Below are the code and all the weights of a small trained network. Each question names an input and a class and asks about switching units off, where a switched-off unit gives its printed mean instead of its output.

import numpy as np


def w(rows, s, z=0):
    codes = np.array(rows[::2]) - 128.0
    scale = np.full(codes.shape[1], s)
    scale[-1] = z or s
    return codes * scale


def f(y):
    return np.maximum(y, 0)


def log_softmax(a):
    a = a - a.max(-1, keepdims=True)
    return a - np.log(np.exp(a).sum(-1, keepdims=True))


def net(x, mask):
    res = np.array(x, float).reshape(1, 6) / 4 @ E
    y = f(res @ A[0][:, :-1].T + A[0][:, -1])
    res = res + np.where(mask, y, B[0][:, -1]) @ B[0][:, :-1]
    return log_softmax(res[-1] @ U[:, :-1].T + U[:, -1])


A, B = {}, {}
E = w([
[129,30,60],'x0',
[127,128,128],'x1',
[95,207,51],'x2',
[128,127,127],'x3',
[129,128,128],'x4',
[7,110,140],'x5',
],0.012)
A[0] = w([
[140,129,216,158],'neuron 1',
[140,123,208,146],'neuron 2',
[125,139,48,91],'neuron 3',
[194,61,93,143],'neuron 4',
[78,146,118,105],'neuron 5',
[154,43,135,115],'neuron 6',
[54,78,151,152],'neuron 7',
[121,108,24,79],'neuron 8',
[127,112,227,114],'neuron 9',
[109,158,167,132],'neuron 10',
[251,157,97,255],'neuron 11',
[190,164,103,141],'neuron 12',
[174,79,141,137],'neuron 13',
[87,159,77,125],'neuron 14',
[144,143,210,149],'neuron 15',
[140,103,86,103],'neuron 16',
[135,232,108,127],'neuron 17',
[134,123,79,125],'neuron 18',
[143,69,123,118],'neuron 19',
[94,77,155,137],'neuron 20',
[186,144,113,181],'neuron 21',
[51,102,144,188],'neuron 22',
[115,132,76,131],'neuron 23',
[56,149,234,152],'neuron 24',
],0.018,0.0074)
B[0] = w([
[190,84,76,188],'neuron 1',
[185,120,111,182],'neuron 2',
[148,102,123,168],'neuron 3',
[113,144,226,201],'neuron 4',
[169,184,165,171],'neuron 5',
[42,148,171,196],'neuron 6',
[79,162,2,208],'neuron 7',
[213,71,77,175],'neuron 8',
[183,131,90,188],'neuron 9',
[153,162,157,167],'neuron 10',
[104,38,145,251],'neuron 11',
[102,29,69,186],'neuron 12',
[88,131,229,183],'neuron 13',
[158,194,175,186],'neuron 14',
[169,71,102,184],'neuron 15',
[176,147,168,152],'neuron 16',
[12,121,133,218],'neuron 17',
[165,68,156,153],'neuron 18',
[81,181,164,174],'neuron 19',
[82,135,55,180],'neuron 20',
[133,28,115,185],'neuron 21',
[153,203,48,212],'neuron 22',
[198,162,113,161],'neuron 23',
[144,161,113,221],'neuron 24',
],0.0092,0.018)
U = w([
[206,82,120,208],'0',
[2,103,63,192],'1',
[197,159,55,123],'2',
[141,246,156,93],'3',
[72,117,187,4],'4',
],0.015,0.0033)

Each question gives the input, the list of numbers given to net, and the class t.
The units are the neurons (one row each of A and B). Each row of codes is followed by its name. A weight is (code - 128) times the scale printed after its matrix; where a second scale follows, it is the last column's (A, B and U).
mask holds one flag per neuron, in row order. A switched-off neuron (its flag False) gives its mean, the last column of its row in B, instead of its output. The means were averaged over made-up inputs and are rounded, as every weight is.
A unit's drop is (log p(t) with every unit on - log p(t) with that unit switched off) / (log p(t) with every unit on - log p(t) with every unit switched off).
The circuit of an input: a set's keep is (log p(t) with only the set's units on - log p(t) with every unit switched off) / (log p(t) with every unit on - log p(t) with every unit switched off). Starting from the 12 units with the biggest drops (on a tie, the unit counted first), units are removed one at a time, each time the one whose removal leaves the highest keep (on an exact tie, the one counted first), for as long as the keep stays at least 0.8.
circuit, biggest first: the units of the circuit, biggest drop first
top k neurons: the k neurons with the biggest drops, biggest first
drop of u: that unit's drop, to one decimal
input [8,0,2,0,-4,-2], class 0: circuit, biggest first -> [neuron 8]
input [2,4,-8,5,0,-7], class 4: top 3 neurons -> [neuron 6; neuron 13; neuron 4]
input [8,0,3,3,-2,1], class 2: top 2 neurons -> [neuron 11; neuron 8]
input [4,1,1,3,-2,4], class 2: top 2 neurons -> [neuron 17; neuron 11]
input [7,-4,2,-6,6,-3], class 0: top 2 neurons -> [neuron 8; neuron 17]
input [0,1,5,8,-3,-5], class 1: top 2 neurons -> [neuron 17; neuron 12]
input [7,4,0,-6,-1,-6], class 4: top 3 neurons -> [neuron 4; neuron 6; neuron 13]
input [-5,5,-1,-6,6,-1], class 0: drop of neuron 22 -> 0.3
input [2,-2,1,4,2,-2], class 0: drop of neuron 7 -> 0.2
input [1,7,-4,-1,-4,-3], class 4: drop of neuron 8 -> 0.1
